Here is a tiny trained network, its code and every weight. The questions are about switching its units off for an input and a target symbol, where a switched-off unit gives its printed mean instead of its output.

import numpy as np


def w(rows, s, z=0):
    codes = np.array(rows[::2]) - 128.0
    scale = np.full(codes.shape[1], s)
    scale[-1] = z or s
    return codes * scale


def f(y):
    return y / 2 * (1 + np.tanh(0.7978845608 * (y + 0.044715 * y**3)))


def softmax(a):
    e = np.exp(a - a.max(-1, keepdims=True))
    return e / e.sum(-1, keepdims=True)


def log_softmax(a):
    a = a - a.max(-1, keepdims=True)
    return a - np.log(np.exp(a).sum(-1, keepdims=True))


def net(x, mask):
    ids = ['ΔΛΠΦβημτω'.index(c) for c in x.split()]
    T = len(ids)
    res = E[ids] + P[:T]
    u = 0
    for l in range(2):
        q, k, v = (res @ M[l].T for M in (Q, K, V))
        z = softmax(np.where(np.tri(T) > 0, q @ k.T / 4**0.5, -1e9)) @ v
        res = res + np.where(mask[u], z, O[l][:, -1]) @ O[l][:, :-1]
        u += 1
        y = f(res @ A[l][:, :-1].T + A[l][:, -1])
        res = res + np.where(mask[u : u + 4], y, B[l][:, -1]) @ B[l][:, :-1]
        u += 4
    return log_softmax(res[-1] @ U[:, :-1].T + U[:, -1])


Q, K, V, O, A, B = {}, {}, {}, {}, {}, {}
E = w([
[125,133,128,130,128],'Δ',
[216,142,99,70,130],'Λ',
[26,88,189,190,124],'Π',
[129,126,82,194,164],'Φ',
[145,70,83,173,40],'β',
[254,188,128,99,196],'η',
[136,91,108,120,58],'μ',
[24,138,156,80,143],'τ',
[174,58,118,237,78],'ω',
],0.016)
P = w([
[86,254,112,127,43],'0',
[102,117,207,247,126],'1',
[84,35,64,235,111],'2',
[170,54,193,51,142],'3',
[117,160,179,148,132],'4',
[92,34,50,224,126],'5',
[157,35,211,39,134],'6',
[129,167,168,134,104],'7',
[97,40,35,208,135],'8',
[158,40,201,24,169],'9',
[143,167,157,130,101],'10',
[91,41,21,199,142],'11',
[175,10,215,30,114],'12',
],0.0094)
Q[0] = w([
[198,254,59,104,145],'L0H1',
[147,86,157,8,63],'L0H1',
[138,206,72,98,38],'L0H1',
[108,62,46,212,129],'L0H1',
],0.0088)
K[0] = w([
[139,254,87,190,117],'L0H1',
[95,207,212,116,129],'L0H1',
[204,197,136,146,86],'L0H1',
[135,153,124,181,214],'L0H1',
],0.0089)
V[0] = w([
[186,44,30,111,200],'L0H1',
[140,182,157,159,126],'L0H1',
[191,151,63,63,85],'L0H1',
[111,145,128,99,2],'L0H1',
],0.0081)
O[0] = w([
[100,59,215,238,194,67],'L0H1',
[185,186,240,195,234,119],'L0H1',
[216,167,45,92,164,4],'L0H1',
[135,109,80,135,1,127],'L0H1',
],0.006,0.011)
A[0] = w([
[118,55,194,96,60,3],'L0N1',
[69,60,121,172,138,137],'L0N2',
[180,42,2,153,143,100],'L0N3',
[237,79,85,155,154,189],'L0N4',
],0.0097,0.004)
B[0] = w([
[129,151,131,135,183,216],'L0N1',
[246,163,78,100,160,249],'L0N2',
[135,170,229,104,2,147],'L0N3',
[79,134,162,136,139,153],'L0N4',
],0.01,0.013)
Q[1] = w([
[112,213,47,165,161],'L1H1',
[83,246,98,205,119],'L1H1',
[156,86,33,163,146],'L1H1',
[165,20,167,35,181],'L1H1',
],0.012)
K[1] = w([
[131,76,104,110,170],'L1H1',
[119,62,127,128,149],'L1H1',
[148,125,87,131,122],'L1H1',
[86,249,96,150,103],'L1H1',
],0.019)
V[1] = w([
[1,138,201,51,244],'L1H1',
[28,177,116,206,40],'L1H1',
[142,6,246,137,10],'L1H1',
[66,33,188,224,147],'L1H1',
],0.0072)
O[1] = w([
[114,92,177,92,144,51],'L1H1',
[88,142,140,62,101,254],'L1H1',
[84,119,142,126,7,118],'L1H1',
[105,95,106,106,146,35],'L1H1',
],0.02,0.0053)
A[1] = w([
[2,43,55,45,94,105],'L1N1',
[67,167,180,70,139,115],'L1N2',
[153,143,179,104,41,128],'L1N3',
[155,174,137,90,120,2],'L1N4',
],0.0076,0.0074)
B[1] = w([
[206,90,87,139,114,228],'L1N1',
[148,117,166,172,150,227],'L1N2',
[74,92,95,128,180,247],'L1N3',
[107,96,147,247,126,136],'L1N4',
],0.014)
U = w([
[123,111,80,166,179,3],'Δ',
[120,123,97,168,123,9],'Λ',
[106,175,36,1,172,246],'Π',
[191,191,96,71,94,238],'Φ',
[81,128,155,163,156,186],'β',
[206,151,138,170,73,76],'η',
[100,154,85,106,139,166],'μ',
[157,155,45,51,114,164],'τ',
[134,63,115,132,139,79],'ω',
],0.0086,0.0051)

Each question gives the input, a string of symbols that net reads in full, and the target symbol t.
The units are the heads (4 rows each of Q, K, V and O) and the neurons (one row each of A and B). Each row of codes is followed by its name. A weight is (code - 128) times the scale printed after its matrix; where a second scale follows, it is the last column's (O, A, B and U).
mask holds one flag per unit, layer by layer, with each layer's heads first. A switched-off unit (its flag False) gives its mean, the last column of its rows in O or B, instead of its output. The means were averaged over made-up inputs and are rounded, as every weight is.
A unit's drop is (log p(t) with every unit on - log p(t) with that unit switched off) / (log p(t) with every unit on - log p(t) with every unit switched off).
The circuit of an input: a set's keep is (log p(t) with only the set's units on - log p(t) with every unit switched off) / (log p(t) with every unit on - log p(t) with every unit switched off). Starting from all 10 units, units are removed one at a time, each time the one whose removal leaves the highest keep (on an exact tie, the one counted first), for as long as the keep stays at least 0.8.
circuit, biggest first: the units of the circuit, biggest drop first
unit that matters most: the unit with the biggest drop
k most important neurons: the k neurons with the biggest drops, biggest first
top k neurons in layer l: the k neurons of layer l with the biggest drops, biggest first
input Π η ω η τ Φ, target η: circuit, biggest first -> L0N3, L1H1
input τ Φ Π τ μ ω Π τ Π τ, target β: unit that matters most -> L0H1
input Π Π τ Π Π Π Π Π Φ β, target ω: circuit, biggest first -> L0N2, L1H1, L1N2, L1N1
input Π Π Π, target Δ: circuit, biggest first -> L0N2, L1H1
input Π Π μ ω, target ω: top 3 neurons in layer 1 -> L1N1, L1N3, L1N2
input Π β Λ, target ω: top 3 neurons in layer 1 -> L1N3, L1N1, L1N2
input Φ ω Π Π Π τ Π Π η τ ω Π Φ, target Π: 4 most important neurons -> L0N2, L1N2, L1N1, L0N3
input Π Π Π ω Λ ω β τ Π Λ, target ω: 2 most important neurons -> L0N2, L1N2
input η τ Π Π Φ Φ, target η: 3 most important neurons -> L0N3, L1N3, L0N2
input ω Π Φ Δ ω ω ω Δ Π η Π ω ω, target τ: top 3 neurons in layer 1 -> L1N3, L1N1, L1N2
input τ Π τ, target Π: 3 most important neurons -> L0N3, L0N2, L1N2
input Δ Π μ τ Π Δ Π Π Π Π, target Φ: circuit, biggest first -> L1N3, L0H1, L1H1, L0N2
input τ τ τ Π τ Φ Π Π η Φ ω Δ ω, target β: top 2 neurons in layer 0 -> L0N2, L0N1
input Φ Π Π Π Π Π Δ, target Π: circuit, biggest first -> L0N2, L1H1
input τ Π Π τ Δ ω Δ τ η η Π ω Π, target β: 2 most important neurons -> L0N2, L1N1
input ω τ ω ω η Π Λ, target τ: top 2 neurons in layer 0 -> L0N2, L0N3
input ω η μ β μ Π β ω η τ μ Λ Φ, target τ: top 2 neurons in layer 1 -> L1N1, L1N3
input Π η Π ω τ τ Φ Π τ η Π Π β, target ω: top neuron in layer 0 -> L0N2
input Λ τ τ η η τ ω β Π Π τ Π, target Δ: circuit, biggest first -> L1H1, L0N2
input η η Π Δ Λ τ Π τ Φ Π μ η τ, target Δ: circuit, biggest first -> L1H1
input Φ τ Π Π, target Π: 2 most important neurons -> L0N2, L0N3
input β Π Π Π Π ω Π τ Π η Π Π β, target Λ: 2 most important neurons -> L1N3, L1N4
input Δ μ μ Π ω Π Π Π Π ω, target Φ: 2 most important neurons -> L0N2, L1N2
